Below are the code and all the weights of a small trained network. Each question names an input and a class and asks about switching units off, where a switched-off unit gives its printed mean instead of its output.

import numpy as np


def w(rows, s, z=0):
    codes = np.array(rows[::2]) - 128.0
    scale = np.full(codes.shape[1], s)
    scale[-1] = z or s
    return codes * scale


def f(y):
    return np.maximum(y, 0)


def log_softmax(a):
    a = a - a.max(-1, keepdims=True)
    return a - np.log(np.exp(a).sum(-1, keepdims=True))


def net(x, mask):
    res = np.array(x, float).reshape(1, 7) / 4 @ E
    y = f(res @ A[0][:, :-1].T + A[0][:, -1])
    res = res + np.where(mask, y, B[0][:, -1]) @ B[0][:, :-1]
    return log_softmax(res[-1] @ U[:, :-1].T + U[:, -1])


A, B = {}, {}
E = w([
[67,170,72,102,30,141],'x0',
[2,111,65,126,236,96],'x1',
[9,20,209,131,62,145],'x2',
[145,147,156,116,157,170],'x3',
[98,219,97,234,172,225],'x4',
[102,164,145,114,190,28],'x5',
[128,234,202,68,142,147],'x6',
],0.0085)
A[0] = w([
[179,171,78,143,109,244,144],'n0',
[159,117,182,140,77,44,166],'n1',
[72,132,110,100,104,192,169],'n2',
[212,194,172,172,122,161,177],'n3',
[214,231,66,157,148,176,193],'n4',
[171,144,140,194,123,185,184],'n5',
[172,188,160,79,146,18,164],'n6',
[143,64,249,117,149,222,172],'n7',
[214,97,163,87,130,137,94],'n8',
[135,188,190,62,144,55,203],'n9',
[54,89,79,115,27,102,216],'n10',
[4,148,104,187,197,76,133],'n11',
[139,148,128,148,78,63,177],'n12',
[152,224,124,197,194,153,221],'n13',
[127,134,114,184,186,185,121],'n14',
[109,201,70,125,182,108,190],'n15',
[59,131,113,126,22,200,132],'n16',
[80,105,155,69,38,172,169],'n17',
[74,177,86,70,161,88,205],'n18',
[82,15,28,123,153,82,158],'n19',
[154,139,140,104,224,154,131],'n20',
[135,116,158,80,94,129,168],'n21',
[76,166,129,225,143,107,108],'n22',
[144,94,107,170,225,128,166],'n23',
[102,217,176,175,176,37,254],'n24',
[100,47,103,100,92,173,193],'n25',
[178,87,244,150,176,180,189],'n26',
[134,10,118,112,125,110,156],'n27',
[63,88,198,122,138,126,168],'n28',
],0.011,0.0055)
B[0] = w([
[199,175,129,138,63,189,210],'n0',
[157,99,151,98,171,84,191],'n1',
[121,181,186,203,104,134,181],'n2',
[194,110,95,80,49,154,212],'n3',
[145,92,129,132,85,227,250],'n4',
[172,130,67,149,45,129,188],'n5',
[127,101,219,39,158,152,224],'n6',
[106,147,98,129,66,48,204],'n7',
[129,163,136,99,114,95,177],'n8',
[103,105,164,40,159,146,221],'n9',
[159,142,174,188,188,125,227],'n10',
[95,133,93,164,165,146,223],'n11',
[191,77,174,129,137,159,168],'n12',
[83,123,54,106,74,181,238],'n13',
[124,122,73,180,112,136,181],'n14',
[90,202,112,126,154,196,213],'n15',
[118,138,170,193,104,140,211],'n16',
[112,151,213,174,124,78,207],'n17',
[81,163,140,116,215,171,208],'n18',
[191,86,100,164,211,111,221],'n19',
[94,141,152,106,98,145,187],'n20',
[93,160,182,119,129,89,172],'n21',
[46,149,84,176,159,147,179],'n22',
[127,128,93,93,114,131,192],'n23',
[54,88,151,70,151,162,231],'n24',
[173,164,144,254,159,57,200],'n25',
[97,144,65,75,60,66,199],'n26',
[192,118,58,161,155,56,205],'n27',
[131,111,134,149,130,42,196],'n28',
],0.0078,0.015)
U = w([
[150,147,60,138,46,248,102],'0',
[136,52,226,6,149,85,70],'1',
[77,169,178,38,181,178,196],'2',
[79,167,217,237,123,111,148],'3',
[2,157,79,148,176,180,60],'4',
[195,88,55,171,243,70,245],'5',
[92,135,96,84,74,17,28],'6',
],0.0082,0.0013)

Each question gives the input, the list of numbers given to net, and the class t.
The units are the neurons (one row each of A and B). Each row of codes is followed by its name. A weight is (code - 128) times the scale printed after its matrix; where a second scale follows, it is the last column's (A, B and U).
mask holds one flag per neuron, in row order. A switched-off neuron (its flag False) gives its mean, the last column of its row in B, instead of its output. The means were averaged over made-up inputs and are rounded, as every weight is.
A unit's drop is (log p(t) with every unit on - log p(t) with that unit switched off) / (log p(t) with every unit on - log p(t) with every unit switched off).
The circuit of an input: a set's keep is (log p(t) with only the set's units on - log p(t) with every unit switched off) / (log p(t) with every unit on - log p(t) with every unit switched off). Starting from the 12 units with the biggest drops (on a tie, the unit counted first), units are removed one at a time, each time the one whose removal leaves the highest keep (on an exact tie, the one counted first), for as long as the keep stays at least 0.8.
circuit, biggest first: the units of the circuit, biggest drop first
top k neurons: the k neurons with the biggest drops, biggest first
drop when u is switched off: that unit's drop, to one decimal
input [-5,-2,5,-6,6,-8,-8], class 5: circuit, biggest first => n27; n19
input [-2,7,0,-1,2,-2,-3], class 5: circuit, biggest first => n19
input [-6,-7,6,-3,4,7,1], class 6: circuit, biggest first => n26; n7
input [8,-7,1,-7,-7,-2,6], class 1: top 4 neurons => n1; n9; n6; n12
input [-5,3,-5,-1,3,1,0], class 0: circuit, biggest first => n4; n13
input [-7,5,-6,-7,-5,0,0], class 2: circuit, biggest first => n15; n6
input [-3,5,5,6,-2,5,1], class 5: circuit, biggest first => n28; n19
input [-3,-2,7,5,-1,-1,5], class 6: top 2 neurons => n26; n7
input [-2,5,2,3,-4,4,3], class 1: top 3 neurons => n28; n13; n22
input [-8,0,5,8,-1,0,7], class 6: top 2 neurons => n7; n26
input [1,3,5,4,-7,-8,-3], class 5: top 2 neurons => n27; n19
input [-8,-4,7,6,-7,1,3], class 6: top 2 neurons => n7; n26
input [-8,2,5,-1,-5,-3,2], class 6: drop when n7 is switched off => 0.2
input [4,5,4,6,-8,-7,-6], class 5: circuit, biggest first => n19
input [0,6,-8,3,4,0,3], class 0: drop when n4 is switched off => 0.6
input [-5,0,3,-8,0,-6,8], class 6: drop when n26 is switched off => 0.1
input [-7,4,8,6,6,-5,-4], class 6: drop when n26 is switched off => 0.5
